Below are the code and all the weights of a small trained network. Each question names an input and a class and asks about switching units off, where a switched-off unit gives its printed mean instead of its output.

import numpy as np


def w(rows, s, z=0):
    codes = np.array(rows[::2]) - 128.0
    scale = np.full(codes.shape[1], s)
    scale[-1] = z or s
    return codes * scale


def f(y):
    return np.maximum(y, 0)


def log_softmax(a):
    a = a - a.max(-1, keepdims=True)
    return a - np.log(np.exp(a).sum(-1, keepdims=True))


def net(x, mask):
    res = np.array(x, float).reshape(1, 5) / 4 @ E
    y = f(res @ A[0][:, :-1].T + A[0][:, -1])
    res = res + np.where(mask, y, B[0][:, -1]) @ B[0][:, :-1]
    return log_softmax(res[-1] @ U[:, :-1].T + U[:, -1])


A, B = {}, {}
E = w([
[196,123,66,69,210],'x0',
[127,184,53,34,38],'x1',
[129,128,128,129,128],'x2',
[84,63,139,25,121],'x3',
[224,2,93,237,69],'x4',
],0.0091)
A[0] = w([
[144,171,131,95,93,96],'neuron 0',
[110,157,127,123,40,126],'neuron 1',
[74,213,166,114,113,87],'neuron 2',
[69,78,138,120,114,94],'neuron 3',
[103,206,117,215,78,67],'neuron 4',
[150,86,151,157,73,37],'neuron 5',
[93,158,161,115,144,158],'neuron 6',
[99,111,222,163,130,134],'neuron 7',
[124,117,117,138,182,60],'neuron 8',
[147,86,95,164,98,67],'neuron 9',
[148,102,140,79,130,83],'neuron 10',
[179,172,94,163,169,82],'neuron 11',
[70,151,157,105,124,83],'neuron 12',
[110,116,174,141,133,101],'neuron 13',
[122,118,207,144,125,125],'neuron 14',
[179,128,165,150,166,58],'neuron 15',
[136,110,128,130,177,133],'neuron 16',
[146,96,119,140,254,130],'neuron 17',
[186,37,114,132,73,207],'neuron 18',
[97,98,121,147,175,189],'neuron 19',
[162,128,77,77,92,59],'neuron 20',
[151,152,130,119,44,112],'neuron 21',
[147,130,143,167,119,112],'neuron 22',
[136,67,101,67,169,52],'neuron 23',
[136,106,174,133,158,2],'neuron 24',
[110,72,94,94,156,72],'neuron 25',
[130,156,115,105,184,86],'neuron 26',
[101,106,200,152,131,106],'neuron 27',
[100,87,152,118,116,95],'neuron 28',
[137,109,127,131,190,146],'neuron 29',
[39,165,151,86,142,100],'neuron 30',
[118,90,178,151,135,107],'neuron 31',
[128,197,102,109,80,176],'neuron 32',
[95,163,180,127,109,140],'neuron 33',
[144,169,118,149,155,145],'neuron 34',
[33,53,157,110,80,101],'neuron 35',
[100,149,150,128,175,118],'neuron 36',
[112,172,140,89,149,160],'neuron 37',
[182,79,92,131,118,65],'neuron 38',
[156,64,160,130,38,21],'neuron 39',
],0.014,0.0024)
B[0] = w([
[88,163,121,132,126,166],'neuron 0',
[149,216,56,36,82,186],'neuron 1',
[173,97,198,119,117,213],'neuron 2',
[20,131,84,172,148,166],'neuron 3',
[2,69,67,224,233,198],'neuron 4',
[197,100,194,124,121,188],'neuron 5',
[165,108,154,161,111,183],'neuron 6',
[108,205,40,28,36,202],'neuron 7',
[118,128,112,55,72,159],'neuron 8',
[174,108,176,130,106,196],'neuron 9',
[49,151,109,178,139,155],'neuron 10',
[18,122,102,225,195,187],'neuron 11',
[132,140,176,123,116,183],'neuron 12',
[98,184,92,68,65,162],'neuron 13',
[132,186,54,60,66,177],'neuron 14',
[101,133,113,105,133,177],'neuron 15',
[119,204,90,72,86,166],'neuron 16',
[132,174,44,63,89,220],'neuron 17',
[156,96,197,118,131,249],'neuron 18',
[170,113,165,106,165,173],'neuron 19',
[127,186,76,63,77,188],'neuron 20',
[103,221,61,79,77,181],'neuron 21',
[118,123,154,136,188,167],'neuron 22',
[22,83,42,209,174,179],'neuron 23',
[92,119,163,120,118,160],'neuron 24',
[114,112,143,183,221,164],'neuron 25',
[205,64,180,129,142,172],'neuron 26',
[123,172,90,56,90,184],'neuron 27',
[78,91,115,198,188,158],'neuron 28',
[132,195,86,86,82,175],'neuron 29',
[164,83,168,158,87,217],'neuron 30',
[105,166,103,94,106,176],'neuron 31',
[108,181,85,98,138,190],'neuron 32',
[182,77,192,175,113,181],'neuron 33',
[116,93,124,201,204,166],'neuron 34',
[8,61,56,239,194,200],'neuron 35',
[194,46,167,147,152,178],'neuron 36',
[175,86,155,134,133,189],'neuron 37',
[152,116,174,111,104,201],'neuron 38',
[187,112,199,116,144,203],'neuron 39',
],0.0079,0.014)
U = w([
[161,208,84,9,67,52],'0',
[207,90,247,107,117,53],'1',
[56,107,109,197,200,105],'2',
[121,141,92,108,124,254],'3',
],0.012,0.0089)

Each question gives the input, the list of numbers given to net, and the class t.
The units are the neurons (one row each of A and B). Each row of codes is followed by its name. A weight is (code - 128) times the scale printed after its matrix; where a second scale follows, it is the last column's (A, B and U).
mask holds one flag per neuron, in row order. A switched-off neuron (its flag False) gives its mean, the last column of its row in B, instead of its output. The means were averaged over made-up inputs and are rounded, as every weight is.
A unit's drop is (log p(t) with every unit on - log p(t) with that unit switched off) / (log p(t) with every unit on - log p(t) with every unit switched off).
The circuit of an input: a set's keep is (log p(t) with only the set's units on - log p(t) with every unit switched off) / (log p(t) with every unit on - log p(t) with every unit switched off). Starting from the 12 units with the biggest drops (on a tie, the unit counted first), units are removed one at a time, each time the one whose removal leaves the highest keep (on an exact tie, the one counted first), for as long as the keep stays at least 0.8.
units of the circuit, in order: the units of the circuit, biggest drop first
unit that matters most: the unit with the biggest drop
top k neurons: the k neurons with the biggest drops, biggest first
drop of u: that unit's drop, to one decimal
input [6,2,4,-6,-4], class 2: units of the circuit, in order -> neuron 11
input [-5,2,-5,5,-6], class 1: top 2 neurons -> neuron 2; neuron 30
input [0,5,1,7,2], class 2: units of the circuit, in order -> neuron 35; neuron 23
input [3,-8,0,3,-8], class 0: top 4 neurons -> neuron 17; neuron 7; neuron 29; neuron 16
input [-2,-7,-6,-2,-7], class 0: top 2 neurons -> neuron 7; neuron 14
input [-2,-5,-1,-2,6], class 1: top 4 neurons -> neuron 5; neuron 18; neuron 1; neuron 39
input [-7,3,-5,2,-4], class 3: top 3 neurons -> neuron 35; neuron 1; neuron 11
input [6,-7,-3,1,-7], class 0: top 3 neurons -> neuron 17; neuron 29; neuron 16
input [-6,-8,1,-3,8], class 0: top 2 neurons -> neuron 7; neuron 14
input [-2,5,-8,5,6], class 1: top 3 neurons -> neuron 39; neuron 18; neuron 7
input [-8,-6,-5,-3,1], class 3: top 2 neurons -> neuron 4; neuron 7
input [-4,-6,2,-5,7], class 1: top 2 neurons -> neuron 5; neuron 18
input [6,3,-1,2,-3], class 3: top 2 neurons -> neuron 23; neuron 7
input [7,1,-7,1,-1], class 3: top 4 neurons -> neuron 23; neuron 4; neuron 35; neuron 7
input [8,3,0,2,-1], class 3: unit that matters most -> neuron 23
input [-8,6,1,-6,-7], class 3: top 2 neurons -> neuron 4; neuron 1
input [4,7,-7,8,0], class 2: drop of neuron 23 -> 0.5
input [-6,-1,7,-6,-6], class 1: drop of neuron 39 -> -0.1
input [-5,2,-6,7,-2], class 2: drop of neuron 35 -> 0.6
input [8,-3,4,-4,-8], class 1: unit that matters most -> neuron 26
